Below is a small trained network, with its code and all its weights. Each question gives an input and a class and asks what happens when units are switched off, that is, made to give their printed mean instead of their output.

import numpy as np


def w(rows, s, z=0):
    codes = np.array(rows[::2]) - 128.0
    scale = np.full(codes.shape[1], s)
    scale[-1] = z or s
    return codes * scale


def norm(h):
    return h / np.sqrt((h * h).mean(-1, keepdims=True) + 1e-5)


def f(y):
    return np.maximum(y, 0)


def log_softmax(a):
    a = a - a.max(-1, keepdims=True)
    return a - np.log(np.exp(a).sum(-1, keepdims=True))


def net(x, mask):
    res = np.array(x, float).reshape(1, 3) / 4 @ E
    u = 0
    for l in range(3):
        y = f(norm(res) @ A[l][:, :-1].T + A[l][:, -1])
        res = res + np.where(mask[u : u + 6], y, B[l][:, -1]) @ B[l][:, :-1]
        u += 6
    return log_softmax(norm(res)[-1] @ U[:, :-1].T + U[:, -1])


A, B = {}, {}
E = w([
[19,244,253,90,167,231],'x0',
[132,143,80,62,35,37],'x1',
[165,160,148,79,58,224],'x2',
],0.005)
A[0] = w([
[102,151,180,145,122,119,80],'L0N1',
[93,170,254,102,95,187,164],'L0N2',
[176,126,80,102,100,69,37],'L0N3',
[144,105,200,140,128,223,169],'L0N4',
[162,108,124,68,94,190,3],'L0N5',
[156,181,146,116,118,82,61],'L0N6',
],0.0066,0.0031)
B[0] = w([
[161,128,62,134,166,231,154],'L0N1',
[21,123,65,23,146,161,255],'L0N2',
[123,85,171,164,116,54,186],'L0N3',
[180,114,156,92,225,129,216],'L0N4',
[139,254,130,82,118,123,153],'L0N5',
[174,133,108,47,152,87,140],'L0N6',
],0.0061,0.0058)
A[1] = w([
[130,110,113,124,185,93,149],'L1N1',
[163,129,96,129,81,186,101],'L1N2',
[173,102,81,120,69,69,134],'L1N3',
[60,144,135,83,72,184,1],'L1N4',
[207,125,175,95,94,146,116],'L1N5',
[102,38,62,147,2,115,125],'L1N6',
],0.009,0.0024)
B[1] = w([
[186,145,146,161,92,84,198],'L1N1',
[145,196,48,85,151,164,153],'L1N2',
[140,15,169,41,178,126,253],'L1N3',
[125,209,124,151,207,142,205],'L1N4',
[134,179,48,103,102,176,166],'L1N5',
[48,2,188,83,126,59,244],'L1N6',
],0.0064,0.0059)
A[2] = w([
[140,170,182,254,108,54,3],'L2N1',
[120,172,147,251,239,87,112],'L2N2',
[55,130,227,88,205,195,50],'L2N3',
[83,233,90,89,70,189,184],'L2N4',
[105,114,95,102,174,106,197],'L2N5',
[48,191,186,36,103,86,229],'L2N6',
],0.0073,0.0016)
B[2] = w([
[90,189,152,131,127,169,148],'L2N1',
[88,133,149,118,55,87,188],'L2N2',
[181,78,102,108,120,94,255],'L2N3',
[3,192,121,78,187,165,231],'L2N4',
[148,107,153,145,102,135,215],'L2N5',
[185,173,76,162,137,142,253],'L2N6',
],0.012,0.0061)
U = w([
[93,228,82,73,214,193,165],'0',
[210,146,108,195,152,167,92],'1',
[144,3,160,112,106,49,163],'2',
[52,214,207,219,25,95,104],'3',
[91,154,109,199,62,198,2],'4',
],0.012,0.0081)

Each question gives the input, the list of numbers given to net, and the class t.
The units are the neurons (one row each of A and B). Each row of codes is followed by its name. A weight is (code - 128) times the scale printed after its matrix; where a second scale follows, it is the last column's (A, B and U).
mask holds one flag per neuron, layer by layer. A switched-off neuron (its flag False) gives its mean, the last column of its row in B, instead of its output. The means were averaged over made-up inputs and are rounded, as every weight is.
A unit's drop is (log p(t) with every unit on - log p(t) with that unit switched off) / (log p(t) with every unit on - log p(t) with every unit switched off).
The circuit of an input: a set's keep is (log p(t) with only the set's units on - log p(t) with every unit switched off) / (log p(t) with every unit on - log p(t) with every unit switched off). Starting from the 12 units with the biggest drops (on a tie, the unit counted first), units are removed one at a time, each time the one whose removal leaves the highest keep (on an exact tie, the one counted first), for as long as the keep stays at least 0.8.
circuit, biggest first: the units of the circuit, biggest drop first
unit that matters most: the unit with the biggest drop
top k neurons: the k neurons with the biggest drops, biggest first
k most important neurons of layer l: the k neurons of layer l with the biggest drops, biggest first
drop of u: that unit's drop, to one decimal
input [7,-8,-8], class 2: circuit, biggest first -> L2N3; L2N4
input [-3,-7,0], class 3: unit that matters most -> L1N3
input [3,2,-6], class 3: circuit, biggest first -> L1N3; L0N2; L2N2
input [0,-7,-5], class 3: circuit, biggest first -> L1N3; L2N2
input [4,-8,-3], class 2: 3 most important neurons of layer 1 -> L1N5; L1N4; L1N2
input [-7,-7,5], class 1: circuit, biggest first -> L0N2; L2N3
input [0,-5,-5], class 3: top 2 neurons -> L1N3; L0N2
input [2,-2,-3], class 2: top 2 neurons -> L2N3; L1N5
input [-1,-1,-5], class 3: 2 most important neurons of layer 2 -> L2N1; L2N3
input [-1,-2,-4], class 3: drop of L2N2 -> 0.0
input [-4,-7,-4], class 3: drop of L2N2 -> 0.1
input [2,2,-5], class 3: drop of L0N2 -> 0.3
